Below are the code and all the weights of a small trained network. Each question names an input and a target symbol and asks about switching units off, where a switched-off unit gives its printed mean instead of its output.

import numpy as np


def w(rows, s, z=0):
    codes = np.array(rows[::2]) - 128.0
    scale = np.full(codes.shape[1], s)
    scale[-1] = z or s
    return codes * scale


def norm(h):
    return h / np.sqrt((h * h).mean(-1, keepdims=True) + 1e-5)


def softmax(a):
    e = np.exp(a - a.max(-1, keepdims=True))
    return e / e.sum(-1, keepdims=True)


def log_softmax(a):
    a = a - a.max(-1, keepdims=True)
    return a - np.log(np.exp(a).sum(-1, keepdims=True))


def net(x, mask):
    ids = ['Παβγζθξψ'.index(c) for c in x.split()]
    T = len(ids)
    res = E[ids] + P[:T]
    u = 0
    for l in range(3):
        r = norm(res)
        for j in range(2):
            rows = slice(3 * j, 3 * j + 3)
            q, k, v = (r @ M[l][rows].T for M in (Q, K, V))
            z = softmax(np.where(np.tri(T) > 0, q @ k.T / 3**0.5, -1e9)) @ v
            o = O[l][rows]
            res = res + np.where(mask[u + j], z, o[:, -1]) @ o[:, :-1]
        u += 2
    return log_softmax(norm(res)[-1] @ U[:, :-1].T + U[:, -1])


Q, K, V, O = {}, {}, {}, {}
E = w([
[64,142,124,115,103,102,160,244,141,228,153,78],'Π',
[105,75,99,134,82,240,232,125,128,125,143,161],'α',
[110,76,81,126,102,113,50,137,84,162,115,68],'β',
[86,106,203,152,75,142,72,80,187,156,160,143],'γ',
[126,151,146,49,218,198,80,134,34,185,178,144],'ζ',
[84,162,103,114,150,198,142,198,199,87,85,178],'θ',
[36,88,5,65,195,68,181,155,190,92,124,127],'ξ',
[151,217,106,91,84,163,196,98,149,74,166,127],'ψ',
],0.018)
P = w([
[197,141,156,159,63,118,107,131,86,163,66,246],'0',
[123,156,120,130,83,125,119,220,52,70,229,182],'1',
[115,180,59,109,101,97,164,159,93,80,149,199],'2',
[144,165,58,88,102,116,146,169,125,97,160,182],'3',
[134,166,79,98,88,120,136,150,148,89,148,157],'4',
[99,164,85,64,80,101,138,156,121,98,112,119],'5',
[116,177,68,119,98,144,114,121,136,77,157,120],'6',
[95,200,123,99,92,131,145,119,147,105,130,104],'7',
[159,203,99,130,169,169,136,113,175,113,150,115],'8',
[129,198,117,103,134,142,131,85,179,93,133,74],'9',
[120,255,57,160,145,219,143,83,143,120,142,91],'10',
],0.0079)
Q[0] = w([
[178,152,128,185,104,103,144,215,113,188,170,10],'0.h1',
[161,132,30,144,115,144,69,109,99,85,88,67],'0.h1',
[131,76,167,151,162,93,161,122,112,92,57,137],'0.h1',
[16,154,106,84,118,128,137,73,158,108,139,160],'0.h2',
[82,136,148,162,105,131,135,104,83,155,143,135],'0.h2',
[180,121,196,182,125,58,119,149,101,109,74,98],'0.h2',
],0.011)
K[0] = w([
[111,228,107,146,161,37,91,86,147,190,145,67],'0.h1',
[108,134,138,160,126,129,62,48,95,63,93,71],'0.h1',
[181,188,155,94,98,61,93,115,119,72,183,178],'0.h1',
[91,113,109,183,173,167,106,85,165,108,174,13],'0.h2',
[126,125,149,183,165,134,103,135,142,86,133,104],'0.h2',
[141,79,115,167,77,58,117,170,64,94,176,255],'0.h2',
],0.0094)
V[0] = w([
[94,134,146,104,174,161,181,82,180,128,164,157],'0.h1',
[161,230,142,74,112,95,194,88,128,180,165,115],'0.h1',
[70,187,35,48,105,242,107,102,119,152,173,66],'0.h1',
[175,144,170,211,172,167,114,246,119,99,29,124],'0.h2',
[156,196,92,74,126,120,106,106,144,45,104,104],'0.h2',
[219,78,132,159,113,160,223,103,47,112,70,132],'0.h2',
],0.012)
O[0] = w([
[1,141,168,130,132,126,118,115,78,142,141,105,174],'0.h1',
[112,155,69,118,100,128,110,108,152,220,96,72,103],'0.h1',
[154,138,138,125,142,247,81,198,133,67,125,45,252],'0.h1',
[102,99,190,27,55,113,135,128,147,135,47,92,108],'0.h2',
[197,163,154,118,169,145,212,148,90,138,102,182,158],'0.h2',
[78,152,137,192,67,84,125,145,54,89,63,99,108],'0.h2',
],0.0084,0.018)
Q[1] = w([
[148,121,76,137,171,109,133,98,77,171,89,115],'1.h1',
[186,152,181,147,157,89,76,146,148,119,84,119],'1.h1',
[145,171,89,106,140,129,115,205,103,116,122,127],'1.h1',
[173,126,109,148,109,120,145,153,117,109,185,4],'1.h2',
[131,76,138,88,84,249,154,167,97,143,131,145],'1.h2',
[72,210,138,127,149,128,66,185,172,117,46,148],'1.h2',
],0.017)
K[1] = w([
[122,143,111,111,160,152,148,109,159,104,198,145],'1.h1',
[111,109,88,70,86,113,202,124,88,149,193,106],'1.h1',
[80,16,177,148,150,115,122,139,74,124,93,169],'1.h1',
[144,93,75,246,86,158,59,119,100,146,107,148],'1.h2',
[144,253,179,137,138,220,82,111,123,152,67,45],'1.h2',
[169,77,127,25,82,186,203,100,88,187,94,125],'1.h2',
],0.014)
V[1] = w([
[68,89,156,158,158,187,163,181,123,205,174,162],'1.h1',
[75,181,138,176,82,125,109,121,117,142,83,145],'1.h1',
[153,66,148,168,133,85,117,179,103,103,157,102],'1.h1',
[124,246,108,151,87,81,132,141,200,82,118,97],'1.h2',
[121,223,101,77,126,76,45,158,55,145,143,133],'1.h2',
[158,94,92,86,31,118,226,139,67,189,206,91],'1.h2',
],0.014)
O[1] = w([
[2,120,113,113,103,144,145,118,128,111,102,93,167],'1.h1',
[84,114,168,178,141,171,109,170,78,209,210,212,255],'1.h1',
[156,131,82,75,83,143,72,66,152,138,181,98,126],'1.h1',
[161,148,141,86,74,139,191,171,200,195,167,165,135],'1.h2',
[196,171,234,27,174,77,170,117,135,184,126,45,123],'1.h2',
[110,123,89,207,88,161,143,165,75,183,135,37,125],'1.h2',
],0.0089,0.0088)
Q[2] = w([
[130,190,89,78,124,124,145,190,96,97,129,98],'2.h1',
[174,158,126,142,156,254,85,214,133,98,219,147],'2.h1',
[151,105,213,138,73,99,122,140,111,119,109,145],'2.h1',
[173,48,180,151,66,108,151,101,106,155,144,168],'2.h2',
[135,153,201,201,115,93,80,103,120,154,134,128],'2.h2',
[146,139,127,165,138,116,133,62,172,129,73,109],'2.h2',
],0.017)
K[2] = w([
[76,202,98,189,218,52,116,163,120,191,77,118],'2.h1',
[126,207,232,165,30,39,141,57,143,157,13,147],'2.h1',
[190,191,17,120,146,211,122,161,127,145,138,72],'2.h1',
[67,187,131,198,110,157,121,145,177,14,140,52],'2.h2',
[119,193,147,139,167,249,109,171,122,124,180,89],'2.h2',
[91,131,59,132,185,94,57,208,75,121,217,109],'2.h2',
],0.012)
V[2] = w([
[186,140,72,74,161,90,94,118,158,100,122,132],'2.h1',
[127,114,78,77,138,131,163,240,92,115,140,137],'2.h1',
[98,160,162,138,151,98,192,119,141,192,148,208],'2.h1',
[128,144,174,161,191,144,194,140,104,43,133,137],'2.h2',
[121,163,96,88,97,180,162,206,136,140,107,60],'2.h2',
[177,161,61,121,189,130,115,116,113,79,249,82],'2.h2',
],0.013)
O[2] = w([
[126,134,145,193,119,152,197,212,67,137,115,81,16],'2.h1',
[157,151,94,193,154,119,127,107,146,121,96,54,160],'2.h1',
[100,90,148,78,75,82,96,163,153,42,130,12,164],'2.h1',
[174,65,109,120,5,214,27,113,89,144,152,102,141],'2.h2',
[82,100,73,210,159,88,86,113,119,156,134,132,154],'2.h2',
[2,129,136,118,104,181,118,179,69,169,180,149,4],'2.h2',
],0.0072,0.016)
U = w([
[135,159,160,119,71,100,127,155,200,209,179,8,147],'Π',
[55,155,125,184,60,181,99,87,72,73,118,33,247],'α',
[251,115,135,141,102,113,58,82,133,71,98,64,151],'β',
[121,147,181,152,102,135,20,17,166,156,218,142,194],'γ',
[141,168,219,87,193,105,63,56,30,151,124,30,2],'ζ',
[99,155,251,50,87,157,155,155,221,98,95,144,18],'θ',
[98,73,71,127,225,73,198,102,158,128,167,97,88],'ξ',
[209,253,197,176,105,151,192,133,99,145,183,139,148],'ψ',
],0.0049,0.00088)

Each question gives the input, a string of symbols that net reads in full, and the target symbol t.
The units are the heads (3 rows each of Q, K, V and O). Each row of codes is followed by its name. A weight is (code - 128) times the scale printed after its matrix; where a second scale follows, it is the last column's (O and U).
mask holds one flag per head, layer by layer. A switched-off head (its flag False) gives its mean, the last column of its rows in O, instead of its output. The means were averaged over made-up inputs and are rounded, as every weight is.
A unit's drop is (log p(t) with every unit on - log p(t) with that unit switched off) / (log p(t) with every unit on - log p(t) with every unit switched off).
The circuit of an input: a set's keep is (log p(t) with only the set's units on - log p(t) with every unit switched off) / (log p(t) with every unit on - log p(t) with every unit switched off). Starting from all 6 units, units are removed one at a time, each time the one whose removal leaves the highest keep (on an exact tie, the one counted first), for as long as the keep stays at least 0.8.
units of the circuit, in order: the units of the circuit, biggest drop first
most important unit: the unit with the biggest drop
which heads matter: for each layer, one digit per head in row order, 1 if its drop is at least 0.15 and else 0, layers parted by /
input Π ξ ξ γ γ α θ Π β, target ξ: most important unit : 2.h2
input ζ γ θ, target ζ: which heads matter : 00 / 01 / 00
input θ θ β α θ α θ θ α ξ α, target β: units of the circuit, in order : 0.h2, 2.h2, 1.h1
input γ Π γ α θ β θ γ, target θ: units of the circuit, in order : 0.h1, 2.h2, 2.h1, 1.h2
input α α β β α θ θ, target γ: units of the circuit, in order : 0.h2, 2.h1, 1.h1
input Π β α θ α α Π α α β, target ξ: which heads matter : 11 / 00 / 01
input Π θ θ ξ θ ζ, target ξ: which heads matter : 11 / 10 / 01
input α α ψ α α β α α ψ, target γ: units of the circuit, in order : 0.h2, 2.h1, 2.h2
input β α θ α β θ α θ, target ψ: units of the circuit, in order : 2.h1, 1.h1
input Π α α θ θ α, target ξ: units of the circuit, in order : 2.h2, 0.h1
input ζ ψ α θ ψ ψ ξ Π α θ α, target ζ: units of the circuit, in order : 1.h2, 0.h2
input ψ α α ξ α α θ ψ α ζ, target Π: which heads matter : 10 / 01 / 00
input γ α α Π α α α α α α θ, target θ: units of the circuit, in order : 0.h2, 1.h2
input β γ ζ α α θ α θ ζ, target ψ: units of the circuit, in order : 2.h1, 0.h1, 0.h2
input ζ θ α ξ, target ζ: units of the circuit, in order : 1.h2
input β β θ θ β α α Π θ β ψ, target ψ: which heads matter : 11 / 00 / 11
input θ α α θ α α Π, target β: units of the circuit, in order : 0.h2, 2.h2, 0.h1
input α α θ ξ α α θ α, target γ: which heads matter : 01 / 10 / 10
input β α α α α θ α, target ψ: which heads matter : 10 / 10 / 10
input β γ θ β ψ, target ψ: which heads matter : 01 / 00 / 11
input γ θ ψ, target θ: units of the circuit, in order : 0.h1, 2.h1, 2.h2
input ψ α θ α Π ψ ψ θ, target Π: most important unit : 0.h1
input ψ β β, target Π: which heads matter : 10 / 01 / 01
input θ α ξ θ θ α α α θ, target α: which heads matter : 00 / 01 / 00
input α ψ ξ, target γ: which heads matter : 01 / 10 / 10
